Below are the code and all the weights of a small trained network. Each question names an input and a class and asks about switching units off, where a switched-off unit gives its printed mean instead of its output.

import numpy as np


def w(rows, s, z=0):
    codes = np.array(rows[::2]) - 128.0
    scale = np.full(codes.shape[1], s)
    scale[-1] = z or s
    return codes * scale


def norm(h):
    return h / np.sqrt((h * h).mean(-1, keepdims=True) + 1e-5)


def f(y):
    return np.maximum(y, 0)


def log_softmax(a):
    a = a - a.max(-1, keepdims=True)
    return a - np.log(np.exp(a).sum(-1, keepdims=True))


def net(x, mask):
    res = np.array(x, float).reshape(1, 8) / 4 @ E
    u = 0
    for l in range(3):
        y = f(norm(res) @ A[l][:, :-1].T + A[l][:, -1])
        res = res + np.where(mask[u : u + 13], y, B[l][:, -1]) @ B[l][:, :-1]
        u += 13
    return log_softmax(norm(res)[-1] @ U[:, :-1].T + U[:, -1])


A, B = {}, {}
E = w([
[219,163,93,223,67,57,206],'x0',
[137,100,78,199,140,255,166],'x1',
[241,32,208,161,203,91,64],'x2',
[105,185,177,174,238,101,186],'x3',
[126,129,132,138,128,134,130],'x4',
[128,129,127,134,128,130,130],'x5',
[168,255,213,173,101,183,43],'x6',
[127,128,130,127,130,129,124],'x7',
],0.0062)
A[0] = w([
[99,45,86,139,152,90,195,48],'0.n1',
[183,140,96,200,89,115,190,88],'0.n2',
[185,167,138,104,107,50,137,119],'0.n3',
[111,180,148,152,209,81,181,81],'0.n4',
[160,84,100,108,45,155,76,2],'0.n5',
[156,193,165,171,57,182,67,82],'0.n6',
[157,92,86,209,151,254,171,55],'0.n7',
[150,84,96,94,66,156,76,54],'0.n8',
[94,163,155,138,231,142,155,85],'0.n9',
[81,134,139,149,203,103,188,74],'0.n10',
[102,157,143,168,227,120,186,34],'0.n11',
[132,167,155,158,126,143,97,36],'0.n12',
[66,193,123,77,109,96,163,124],'0.n13',
],0.0096,0.0077)
B[0] = w([
[157,176,108,79,163,125,140,196],'0.n1',
[89,103,156,145,145,168,158,223],'0.n2',
[72,115,157,140,146,130,134,233],'0.n3',
[139,113,124,118,58,135,101,213],'0.n4',
[145,117,142,93,48,130,146,158],'0.n5',
[137,143,96,84,167,100,181,253],'0.n6',
[69,152,152,118,129,8,75,237],'0.n7',
[140,147,159,119,73,132,147,176],'0.n8',
[136,110,138,117,59,166,114,209],'0.n9',
[158,150,117,91,82,132,113,192],'0.n10',
[162,128,149,99,59,130,108,186],'0.n11',
[140,132,115,103,144,134,146,145],'0.n12',
[129,119,93,176,140,145,79,221],'0.n13',
],0.014,0.0048)
A[1] = w([
[169,145,159,192,125,172,158,60],'1.n1',
[151,71,43,109,160,132,156,45],'1.n2',
[252,56,219,109,155,66,137,85],'1.n3',
[191,52,211,104,126,104,63,53],'1.n4',
[137,124,132,131,123,151,136,73],'1.n5',
[131,74,182,169,218,132,161,55],'1.n6',
[149,75,74,201,149,139,47,42],'1.n7',
[136,120,124,141,124,136,126,99],'1.n8',
[254,133,14,140,112,108,27,77],'1.n9',
[81,151,180,99,143,59,42,98],'1.n10',
[214,233,178,180,116,181,119,48],'1.n11',
[223,75,156,178,185,129,83,1],'1.n12',
[188,242,202,156,147,171,97,94],'1.n13',
],0.0059,0.0044)
B[1] = w([
[147,105,133,92,108,148,169,139],'1.n1',
[165,175,161,95,129,106,172,141],'1.n2',
[110,201,3,191,96,185,86,255],'1.n3',
[95,181,38,203,80,172,115,224],'1.n4',
[130,118,135,125,135,115,113,128],'1.n5',
[97,141,54,153,133,192,114,161],'1.n6',
[138,149,182,132,123,83,158,132],'1.n7',
[128,128,133,137,123,132,130,128],'1.n8',
[114,112,167,169,208,108,178,156],'1.n9',
[48,91,168,183,167,78,128,243],'1.n10',
[170,120,79,63,89,65,178,165],'1.n11',
[170,160,49,193,116,163,72,149],'1.n12',
[188,102,8,16,129,69,220,196],'1.n13',
],0.0059,0.0041)
A[2] = w([
[140,102,125,63,82,139,144,70],'2.n1',
[103,104,201,58,185,248,57,73],'2.n2',
[46,97,187,137,133,77,98,53],'2.n3',
[154,148,123,226,95,94,220,119],'2.n4',
[178,109,158,95,19,147,149,4],'2.n5',
[55,157,44,155,73,187,129,162],'2.n6',
[172,254,225,155,156,154,72,76],'2.n7',
[137,128,41,165,148,185,91,73],'2.n8',
[162,156,151,200,100,95,191,25],'2.n9',
[254,12,193,154,184,99,67,176],'2.n10',
[131,20,85,88,112,131,152,78],'2.n11',
[150,156,66,38,220,99,198,27],'2.n12',
[91,58,184,171,160,171,223,17],'2.n13',
],0.0082,0.0035)
B[2] = w([
[159,158,181,142,133,129,123,175],'2.n1',
[112,40,147,158,122,153,254,169],'2.n2',
[125,144,174,178,147,85,128,186],'2.n3',
[92,53,144,59,145,182,100,211],'2.n4',
[179,162,220,144,133,144,88,190],'2.n5',
[203,108,147,178,167,113,96,253],'2.n6',
[138,88,58,78,105,66,185,158],'2.n7',
[156,131,154,172,164,123,103,165],'2.n8',
[96,69,109,69,122,160,94,166],'2.n9',
[96,207,43,148,75,157,156,149],'2.n10',
[146,207,146,117,114,117,184,160],'2.n11',
[185,164,200,127,198,138,114,189],'2.n12',
[152,115,200,137,177,183,101,143],'2.n13',
],0.0099,0.0066)
U = w([
[160,140,135,99,9,137,123,82],'0',
[137,129,151,139,154,123,119,254],'1',
[136,130,151,145,149,122,122,231],'2',
[136,129,150,144,148,121,121,212],'3',
[166,162,87,57,183,109,173,58],'4',
[62,127,124,148,124,65,108,55],'5',
[128,156,39,195,147,178,98,39],'6',
[86,55,158,120,134,182,166,26],'7',
],0.014,0.008)

Each question gives the input, the list of numbers given to net, and the class t.
The units are the neurons (one row each of A and B). Each row of codes is followed by its name. A weight is (code - 128) times the scale printed after its matrix; where a second scale follows, it is the last column's (A, B and U).
mask holds one flag per neuron, layer by layer. A switched-off neuron (its flag False) gives its mean, the last column of its row in B, instead of its output. The means were averaged over made-up inputs and are rounded, as every weight is.
A unit's drop is (log p(t) with every unit on - log p(t) with that unit switched off) / (log p(t) with every unit on - log p(t) with every unit switched off).
The circuit of an input: a set's keep is (log p(t) with only the set's units on - log p(t) with every unit switched off) / (log p(t) with every unit on - log p(t) with every unit switched off). Starting from the 12 units with the biggest drops (on a tie, the unit counted first), units are removed one at a time, each time the one whose removal leaves the highest keep (on an exact tie, the one counted first), for as long as the keep stays at least 0.8.
circuit, biggest first: the units of the circuit, biggest drop first
unit that matters most: the unit with the biggest drop
k most important neurons: the k neurons with the biggest drops, biggest first
k most important neurons of layer l: the k neurons of layer l with the biggest drops, biggest first
input [-7,-4,6,8,7,5,8,-5], class 0: unit that matters most -> 0.n9
input [-8,7,-3,0,-3,4,-8,-4], class 4: circuit, biggest first -> 0.n1; 2.n11
input [-7,-8,-8,5,2,-5,6,-4], class 5: 3 most important neurons of layer 1 -> 1.n3; 1.n4; 1.n10
input [6,-2,-6,-3,8,8,-3,-8], class 1: 2 most important neurons -> 2.n6; 0.n13
input [7,0,5,5,-5,4,-4,6], class 7: circuit, biggest first -> 2.n4; 0.n2
input [-3,6,-8,8,-2,6,-6,-3], class 0: circuit, biggest first -> 0.n11; 0.n10; 0.n9
input [3,-7,8,4,-2,-6,-7,5], class 6: 2 most important neurons of layer 1 -> 1.n3; 1.n13
input [0,0,-7,6,2,-4,7,-4], class 4: circuit, biggest first -> 0.n6; 1.n13
input [8,6,-6,7,6,2,0,6], class 7: 4 most important neurons -> 0.n2; 2.n4; 2.n9; 1.n3
input [0,2,-7,4,6,6,-6,5], class 6: 2 most important neurons of layer 1 -> 1.n13; 1.n11
input [8,5,2,-5,-7,4,-3,-3], class 7: circuit, biggest first -> 0.n2; 2.n4
input [-6,-2,0,0,-4,0,-3,-5], class 7: circuit, biggest first -> 2.n2; 0.n7
input [-4,2,5,-8,8,0,0,8], class 0: 2 most important neurons -> 0.n5; 0.n8
input [6,-5,-5,-5,-2,-1,3,8], class 2: unit that matters most -> 2.n6
input [0,-7,1,-5,0,-6,7,-3], class 4: circuit, biggest first -> 0.n6; 2.n7
input [-2,-3,-8,-3,7,-5,-2,5], class 6: 2 most important neurons of layer 0 -> 0.n7; 0.n13
input [8,4,-3,5,0,3,-8,-3], class 4: 2 most important neurons -> 0.n1; 0.n10
input [-5,7,-6,-5,-3,0,5,-4], class 5: circuit, biggest first -> 0.n7; 0.n9; 2.n5
input [7,5,1,0,-3,2,-8,2], class 4: 2 most important neurons of layer 0 -> 0.n1; 0.n3
input [7,-5,7,0,5,0,2,-6], class 6: circuit, biggest first -> 0.n7; 1.n3; 2.n10
input [7,1,7,2,5,5,-6,-5], class 6: circuit, biggest first -> 2.n10
input [-4,4,-6,7,6,-6,-2,2], class 0: 3 most important neurons -> 0.n9; 0.n11; 0.n10
input [-2,-8,8,-4,7,3,0,-2], class 5: circuit, biggest first -> 1.n10; 2.n10
input [1,-6,-6,-4,3,5,5,6], class 2: circuit, biggest first -> 2.n6; 0.n13
